In the rows, 128 means zero.
Each row has a class, written as a number after it.
[106 129 137 132 139 121 135 123 125 127 105  92 116 121 155 120 136 122
 134 120 115 129 141 139 138 137 136 145 138 136 127 130 122 120 127 143
 131 106 121 126 127 144 136 115 113 129 130 138 151 121  77 142 132 122
 113 132 131 124 132 122 115 111 109 122 135 124  98 132 128 122 128 119
 105 122]
1
[152 128 136 139 128 158 124 133 147 130 103 125 129 121 116 127 127 131
 140 112 129 128  98 134 132 131 126 135 128 139 130 133 125 134 128 138
 136 133 118 138 128 136 113 118 126 123 128 128 132 125 102 137 127 115
 123 129 124 128 132 125 126 129 118 129 131 127 114 129 119 133 131 133
 112 131]
0
[130 134 134 124 132 128 125 120 124 122 128 111 124 122 161 127 146 128
 133 123 127 131 153 112 140 129 132 145 126 136 121 130 121 118 108 134
 129 137 119 113 129 128 139 119 124 130 125 139 147 120 102 127 125 123
 124 129 133 120 132 123 122 129 112 124 130 129 113 134 134 125 126 120
 109 113]
1
[152 136 123 129 115 134 125 128 130 122 136 130 149 129 134 125 129 134
 135 125 129 126 116 129 129 123 126 134 123 132 120 132 113 131 113 128
 137 144 122 125 124 119 126 126 121 128 126 125 135 129 127 135 124 122
 136 127 126 124 129 127 132 131 121 130 125 130 135 134 132 127 125 143
 123 119]
0
[135 130 133 113 122 111 110 117 113 128 109 117 115 130 137 130 129 128
 120 126 141 122 111 118 127 131 125 142 126 132 127 123 114 140 125 131
 139 130 122 122 126 124 111 117 120 129 132 123 139 136 111 139 124 125
 131 135 125 126 131 116 129 144 125 130 126 134 119 123 123 124 131 120
 125 128]
0
[135 124 129 126 119 124 118 125 128 130 118 121 121 136 116 126 121 129
 133 116 135 123 102 142 126 129 126 131 129 132 126 128 122 137 134 131
 135 130 125 133 124 127 109 124 129 126 133 117 129 135 132 130 123 127
 137 134 124 132 131 124 129 135 129 131 130 146 127 130 118 127 131 125
 131 131]
0
[118 136 130 137 121 117 125 126 119 122 106 110 155 134 122 114 123 130
 129 118 118 140 104 150 127 129 124 133 112 131 124 133 114 139 135 137
 138 140 122 122 127 127 119 127 106 127 127 124 127 129 119 134 126 125
 128 128 131 122 129 122 133 135 117 142 138 139 127 134 134 127 128 132
 115 107]
0
[130 129 128 140 122 129 128 127 134 126 119 110 143 137 118 120 125 131
 141 113 122 139 115 150 128 130 127 131 126 135 122 136 121 131 130 135
 133 136 125 131 124 125 123 126 123 125 130 124 128 131 127 128 123 127
 135 129 127 126 131 126 128 129 119 136 134 140 125 137 129 130 128 129
 122 117]
0
[151 138 132 127 124 148 121 128 135 124 123 134 138 118 142 129 140 135
 129 128 135 133 135 101 132 124 127 137 117 136 126 130 121 126 111 126
 131 150 120 116 129 123 127 123 124 128 123 135 135 123 110 132 128 121
 126 125 132 124 129 124 130 135 122 127 129 118 124 128 131 131 127 135
 115 122]
2
[170 137 118 127 119 151 138 135 132 123 152 138 143 113 143 131 124 132
 147 135 130 108 122 141 138 115 125 139 131 126 115 117 117 134 112 137
 142 145 115 126 123 135 120 124 113 131 125 122 149 124 111 148 125 120
 126 126 125 128 127 129 119 119 120 125 125 113 121 126 134 122 123 166
 112 123]
1
[151 134 130 140 111 135 118 132 126 121 103 118 153 131 104 122 115 136
 138 106 121 135  86 142 132 125 119 137 119 136 124 133 109 145 118 147
 140 138 114 134 131 128 105 120 121 126 123 117 121 124 118 136 121 115
 130 128 129 126 129 120 127 141 105 146 133 137 120 131 128 129 131 136
 109 110]
0
[134 133 127 114 117 104 110 125 103 122 111 125 130 121 133 129 121 126
 119 124 129 110  96 136 132 127 122 140 124 125 125 120 110 142 126 138
 145 125 122 126 128 129 102 117 109 131 125 118 138 128 111 144 126 121
 126 130 124 127 128 118 124 139 115 135 125 137 120 124 126 118 130 137
 117 116]
0
[141 131 131 135 121 139 124 131 130 125 113 119 137 126 121 124 126 130
 139 113 125 133 111 135 133 128 124 136 122 137 126 130 119 134 120 140
 135 138 117 126 128 131 114 119 123 127 124 127 132 123 118 133 125 121
 128 129 128 128 129 123 124 135 112 136 132 134 117 132 127 129 127 131
 111 118]
1
[128 123 139 136 144 156 148 127 156 140 142 109 107 124 143 126 137 124
 144 144 145 134 154 134 125 125 135 129 135 134 127 123 146 124 144 122
 123 141 127 116 119 129 143 132 123 127 141 133 146 142 119 127 128 134
 135 131 128 129 132 133 130 113 153 113 131 113 119 128 123 132 127 133
 131 147]
1
[142 127 146 148 124 162 140 124 148 127 130  93 132 124 120 118 132 127
 167 120 140 144 127 164 132 118 123 138 104 139 116 113 136 139 142 144
 130 180 103 100 123 125 108 126 109 122 134 128 141 137 132 121 112 136
 150 134 129 130 134 127 126 128 134 135 141 144 104 138 130 132 125 142
 102 109]
1
[163 138 128 133 117 147 129 134 136 126 138 143 150 124 125 130 126 138
 129 139 137 138 128 108 127 118 124 129 113 125 126 126 125 135 118 125
 131 154 121 118 131 117 131 134 125 129 122 129 122 131 135 131 128 124
 131 123 130 124 128 127 137 135 135 132 127 105 140 124 138 131 127 145
 124 125]
2
[152 140 123 134 124 145 140 132 135 122 155 133 155 122 146 126 136 134
 139 136 123 133 154 119 133 119 129 132 120 127 119 130 120 119 106 126
 128 154 118 114 126 123 143 133 123 130 121 134 136 123 130 128 124 125
 133 126 131 123 129 131 127 123 124 127 130 115 133 134 145 128 122 146
 118 112]
2
[134 139 133 150 132 162 133 134 156 123 103 110 155 123 144 111 147 135
 144 106 113 141 121 141 134 138 136 138 125 149 129 149 113 114 117 134
 137 139 120 136 124 136 140 121 113 120 127 141 144 117  82 137 131 113
 121 126 131 117 132 129 128 117 102 130 136 131 118 146 126 135 126 140
 104 114]
1
[137 126 136 124 134 144 128 125 135 126 135 128 115 120 135 136 140 128
 134 128 138 134 159 100 130 125 127 131 119 133 128 121 138 120 118 126
 119 148 121 113 134 126 129 127 142 131 125 136 131 123 134 117 122 132
 128 127 134 128 128 129 126 133 132 124 129 126 120 129 131 133 125 116
 122 126]
2
[121 132 138 145 129 133 139 126 132 123 108  91 143 128 133 118 123 127
 142 125 118 150 131 146 133 128 128 140 120 134 123 128 123 131 131 146
 130 139 114 112 129 135 134 125 108 129 128 133 137 128  98 135 128 125
 124 128 133 122 132 122 126 128 117 135 140 119 106 132 132 127 128 129
 103 109]
1
[ 76 121 136 136 142  90 140 118 111 128 121  90 112 136 135 123 127 120
 121 137 120 149 165 129 128 135 131 131 129 125 129 123 136 122 141 134
 113 108 127 109 134 133 148 132 127 134 129 136 124 132 127 120 128 141
 118 132 136 126 130 124 125 129 131 127 135 121 113 125 135 125 130  97
 126 120]
1
[129 132 129 131 114 117 120 121 118 122 117 106 142 136 123 120 123 128
 136 118 129 136 110 145 127 126 123 137 113 134 120 126 115 142 128 139
 135 149 118 115 127 122 112 127 116 127 127 121 130 135 130 128 118 130
 139 131 128 126 131 125 132 140 119 141 134 146 124 133 131 128 127 130
 119 108]
0
[127 132 125 114 127 120 115 123 116 124 134 143 127 127 136 135 143 125
 117 127 134 128 144  99 129 127 126 125 114 128 130 128 128 121 120 116
 124 141 131 119 131 117 126 129 137 126 121 132 123 122 145 114 125 132
 130 125 132 127 126 127 132 137 128 132 125 143 138 132 129 129 125 117
 135 121]
2
[156 142 123 112 115 116 112 121 118 118 139 136 141 129 158 132 139 135
 118 132 137 127 144  85 132 124 130 142 127 132 122 132 105 123  92 119
 134 138 122 112 126 113 138 123 133 132 121 131 140 127 120 133 125 121
 129 128 130 119 131 119 131 140 118 126 120 120 137 128 138 126 125 128
 128 119]
2
[116 120 132 137 126 129 118 126 131 130  95 112 121 137 103 123 124 126
 133  99 120 130  93 154 128 138 124 128 132 137 132 135 126 135 139 139
 133 114 128 145 129 135 108 118 130 123 132 122 123 126 122 124 125 124
 130 133 125 131 130 126 126 131 113 137 134 155 119 135 115 132 133 113
 124 125]
0
[156 134 126 101 125 123 103 123 123 128 129 160 114 123 151 143 143 132
 101 135 147 114 139  76 129 129 129 132 134 130 134 129 119 120  99 107
 129 123 133 128 131 115 130 114 148 128 125 133 131 128 125 130 133 122
 125 129 130 124 128 123 132 142 132 117 115 120 140 120 123 130 129 115
 143 147]
2
[175 140 128 122 109 142 110 123 137 122 126 128 143 132 137 128 138 137
 137 113 139 128 115 111 132 125 128 143 117 143 120 136 106 129  97 125
 140 155 114 125 124 113 119 120 132 125 127 125 140 130 121 130 119 117
 141 132 125 121 134 120 133 142 113 129 124 141 133 137 125 134 126 132
 121 120]
0
[149 144 137 138 130 157 122 134 142 124  91 123 149 109 152 119 144 136
 126 117 126 131 109 117 135 131 131 146 120 141 133 138 111 126 123 134
 143 139 119 129 126 133 127 119  98 122 125 140 147 120  76 152 139 109
 112 125 127 118 132 121 131 127 111 126 132 110 115 129 126 132 128 148
 100 124]
1
[130 134 137 146 118 136 128 123 135 121 113  88 150 137 124 111 133 130
 153 109 125 154 123 150 129 126 125 140 106 141 117 132 117 134 125 142
 133 167 109 105 125 121 120 123 113 125 130 129 134 133 123 120 113 130
 141 133 133 121 133 119 131 137 115 140 140 147 115 145 135 132 127 127
 106  98]
0
[121 131 130 128 127 129 123 128 120 124 117 126 137 121 129 124 134 127
 131 117 121 126 117 142 131 127 126 130 114 131 126 128 125 128 135 136
 135 138 123 127 128 132 115 123 115 124 124 129 130 120 120 128 126 127
 126 124 132 128 127 126 123 128 117 134 132 144 123 136 129 125 127 134
 113 112]
0
[160 129 129 121 122 144 126 125 141 131 145 133 119 127 141 133 132 131
 137 136 148 120 132 116 127 120 131 133 133 132 123 124 128 130 121 118
 129 146 123 121 121 120 127 127 131 129 134 126 142 139 130 132 124 128
 136 134 124 127 131 127 131 129 142 119 123 123 132 127 123 129 127 137
 136 141]
2
[157 126 129 105 113 123  99 121 111 127 115 151 109 119 114 141 121 129
 117 121 146 105  92 106 131 126 116 135 119 128 129 114 122 147 122 132
 138 134 122 128 131 121  87 116 135 126 125 117 125 126 132 131 121 121
 130 129 124 133 125 119 127 151 128 133 120 139 123 117 118 124 133 125
 127 134]
0
[145 128 136 129 120 128 117 119 128 128 110 112 122 133 121 129 125 129
 132 122 142 139 123 112 128 128 123 139 127 135 127 126 124 138 121 134
 128 140 116 116 135 121 120 122 135 132 129 126 126 136 124 126 119 125
 138 134 128 126 132 128 130 147 126 133 130 126 118 125 124 132 130 113
 124 128]
2
[142 130 136 132 119 135 120 122 126 127 115 116 135 133 117 134 123 132
 135 122 137 138 119 129 127 123 121 136 110 132 123 123 124 145 130 136
 133 154 113 111 130 121 111 125 119 129 128 124 126 135 129 126 117 128
 139 130 130 128 130 120 131 143 127 139 133 134 121 130 129 129 129 127
 115 118]
0
[128 135 128 119 118 111 111 120 116 128 106 117 130 131 141 122 129 128
 118 117 129 118  96 138 125 134 130 140 131 135 127 135 105 137 129 126
 144 119 128 136 123 125 116 117 110 124 134 122 141 130  97 146 131 119
 129 132 124 122 130 119 130 133 115 130 127 141 124 129 121 123 131 132
 125 126]
0
[115 133 129 136 125 112 131 123 115 119 117  96 144 128 137 116 124 125
 143 107 105 129 118 165 141 131 129 143 129 133 117 131 109 128 114 153
 136 121 116 127 129 140 124 118 111 130 123 128 142 117 104 136 122 121
 122 129 128 124 129 123 113 124  93 137 135 144 108 139 134 121 125 131
 102  93]
1
[147 135 125 133 105 118 117 123 118 122 109 105 147 138 113 121 112 131
 138 110 124 131  89 152 132 127 123 142 128 135 118 130 104 147 119 146
 144 135 114 128 127 126 107 116 118 130 127 113 130 136 120 139 120 118
 138 134 124 125 130 116 127 142 110 143 132 142 118 132 128 124 130 134
 115 110]
0
